Below is a small trained network, with its code and all its weights. Each question gives an input and a class and asks what happens when units are switched off, that is, made to give their printed mean instead of their output.

import numpy as np


def w(rows, s, z=0):
    codes = np.array(rows[::2]) - 128.0
    scale = np.full(codes.shape[1], s)
    scale[-1] = z or s
    return codes * scale


def f(y):
    return np.maximum(y, 0)


def log_softmax(a):
    a = a - a.max(-1, keepdims=True)
    return a - np.log(np.exp(a).sum(-1, keepdims=True))


def net(x, mask):
    res = np.array(x, float).reshape(1, 6) / 4 @ E
    y = f(res @ A[0][:, :-1].T + A[0][:, -1])
    res = res + np.where(mask, y, B[0][:, -1]) @ B[0][:, :-1]
    return log_softmax(res[-1] @ U[:, :-1].T + U[:, -1])


A, B = {}, {}
E = w([
[145,58,175,111,92,46,125,137,116],'x0',
[107,83,81,146,66,56,197,1,110],'x1',
[73,124,221,222,164,163,140,139,195],'x2',
[186,34,144,98,186,88,187,140,128],'x3',
[112,47,99,246,90,127,82,191,84],'x4',
[130,118,70,177,169,180,240,84,163],'x5',
],0.0098)
A[0] = w([
[148,174,207,194,145,99,99,181,129,219],'N1',
[154,178,134,90,146,124,99,166,82,164],'N2',
[159,142,142,142,162,146,128,101,151,70],'N3',
[130,167,178,135,193,136,29,174,149,125],'N4',
[104,166,160,124,154,146,130,172,103,42],'N5',
[144,109,35,84,141,99,182,100,75,243],'N6',
[158,112,108,134,80,132,37,124,80,132],'N7',
[173,61,146,134,179,145,146,145,174,190],'N8',
[134,181,119,104,90,92,81,21,188,210],'N9',
[67,225,96,49,40,144,107,58,160,181],'N10',
[138,173,140,46,145,135,146,88,177,134],'N11',
[91,131,163,198,162,213,165,64,166,148],'N12',
[128,60,84,190,26,31,69,179,31,190],'N13',
[106,93,80,163,116,161,165,163,95,210],'N14',
[145,201,167,124,196,254,97,204,172,163],'N15',
[227,77,71,55,189,135,175,168,139,156],'N16',
[75,120,144,234,164,158,134,103,170,192],'N17',
[60,80,146,203,90,134,197,140,180,137],'N18',
[172,29,222,159,70,29,110,126,183,197],'N19',
[40,65,204,77,123,98,35,143,143,183],'N20',
[91,161,178,107,141,140,39,218,160,253],'N21',
[123,175,73,117,127,93,174,62,114,205],'N22',
[218,165,95,85,203,95,177,114,151,123],'N23',
[127,151,55,105,82,87,109,95,146,160],'N24',
[162,71,133,41,190,79,167,121,124,180],'N25',
[113,100,159,49,74,113,75,138,104,80],'N26',
[114,192,80,45,159,125,124,54,98,161],'N27',
],0.0094,0.0036)
B[0] = w([
[62,151,193,126,184,125,111,161,137,197],'N1',
[133,170,124,189,147,165,105,148,132,175],'N2',
[150,139,119,146,95,151,87,112,140,144],'N3',
[79,169,197,152,184,187,108,209,120,202],'N4',
[118,155,169,126,152,181,126,104,148,155],'N5',
[230,79,61,149,89,161,194,114,156,215],'N6',
[167,140,115,171,71,104,41,182,93,183],'N7',
[109,113,149,163,162,103,134,136,189,185],'N8',
[101,152,105,44,97,124,211,105,70,194],'N9',
[91,163,100,31,95,197,125,112,77,211],'N10',
[116,173,73,121,137,154,193,133,143,186],'N11',
[64,183,111,190,90,88,107,44,149,204],'N12',
[184,52,116,124,79,67,22,178,59,252],'N13',
[91,67,96,176,102,106,84,113,112,181],'N14',
[49,96,133,142,186,255,84,148,183,235],'N15',
[205,106,116,226,165,116,170,145,161,200],'N16',
[61,156,148,159,97,72,102,68,140,205],'N17',
[72,124,115,133,94,84,141,74,110,194],'N18',
[94,77,185,65,173,46,163,135,114,229],'N19',
[161,170,215,104,149,84,134,173,58,202],'N20',
[100,221,198,175,189,217,50,243,109,226],'N21',
[162,127,53,96,84,179,144,30,97,198],'N22',
[171,178,110,147,138,133,214,107,175,187],'N23',
[181,128,66,82,93,173,112,126,133,181],'N24',
[185,142,137,148,175,109,209,139,134,208],'N25',
[147,167,148,146,82,88,121,146,96,179],'N26',
[137,211,43,97,78,194,189,110,157,196],'N27',
],0.0079,0.016)
U = w([
[37,185,167,189,205,251,74,217,171,100],'0',
[194,218,173,143,116,97,52,202,42,9],'1',
[87,61,216,62,173,39,179,143,102,184],'2',
[246,113,62,231,167,137,203,126,227,85],'3',
[182,2,13,173,87,119,41,167,96,254],'4',
[165,208,23,6,88,215,166,83,95,49],'5',
[32,162,124,228,99,85,113,16,154,183],'6',
],0.008,0.0012)

Each question gives the input, the list of numbers given to net, and the class t.
The units are the neurons (one row each of A and B). Each row of codes is followed by its name. A weight is (code - 128) times the scale printed after its matrix; where a second scale follows, it is the last column's (A, B and U).
mask holds one flag per neuron, in row order. A switched-off neuron (its flag False) gives its mean, the last column of its row in B, instead of its output. The means were averaged over made-up inputs and are rounded, as every weight is.
A unit's drop is (log p(t) with every unit on - log p(t) with that unit switched off) / (log p(t) with every unit on - log p(t) with every unit switched off).
The circuit of an input: a set's keep is (log p(t) with only the set's units on - log p(t) with every unit switched off) / (log p(t) with every unit on - log p(t) with every unit switched off). Starting from the 12 units with the biggest drops (on a tie, the unit counted first), units are removed one at a time, each time the one whose removal leaves the highest keep (on an exact tie, the one counted first), for as long as the keep stays at least 0.8.
circuit, biggest first: the units of the circuit, biggest drop first
k most important neurons: the k neurons with the biggest drops, biggest first
drop when u is switched off: that unit's drop, to one decimal
input [6,8,7,5,-4,0], class 2: circuit, biggest first => (N19)
input [-5,5,-6,7,-6,5], class 3: 2 most important neurons => (N16; N6)
input [5,3,3,2,-2,8], class 6: 2 most important neurons => (N12; N18)
input [-7,8,-3,5,3,-2], class 4: 2 most important neurons => (N13; N10)
input [5,7,-8,4,-1,-3], class 4: 4 most important neurons => (N13; N16; N7; N6)
input [-1,6,-1,4,-6,8], class 3: 4 most important neurons => (N16; N6; N25; N23)
input [4,2,6,-7,0,-1], class 6: 4 most important neurons => (N15; N17; N18; N12)
input [1,5,6,-4,-2,-7], class 1: 2 most important neurons => (N20; N21)
input [7,1,-6,4,3,7], class 3: 2 most important neurons => (N16; N25)
input [1,5,-5,2,4,6], class 4: 2 most important neurons => (N13; N14)
input [6,8,-7,7,-8,7], class 3: 3 most important neurons => (N16; N25; N6)
input [-3,2,-8,-8,4,-5], class 4: drop when N7 is switched off => 1.4
input [2,-5,4,5,-8,6], class 3: drop when N16 is switched off => 0.1
input [4,-2,8,5,-6,6], class 6: circuit, biggest first => (N12)
input [6,1,1,-2,7,2], class 4: drop when N13 is switched off => 1.8
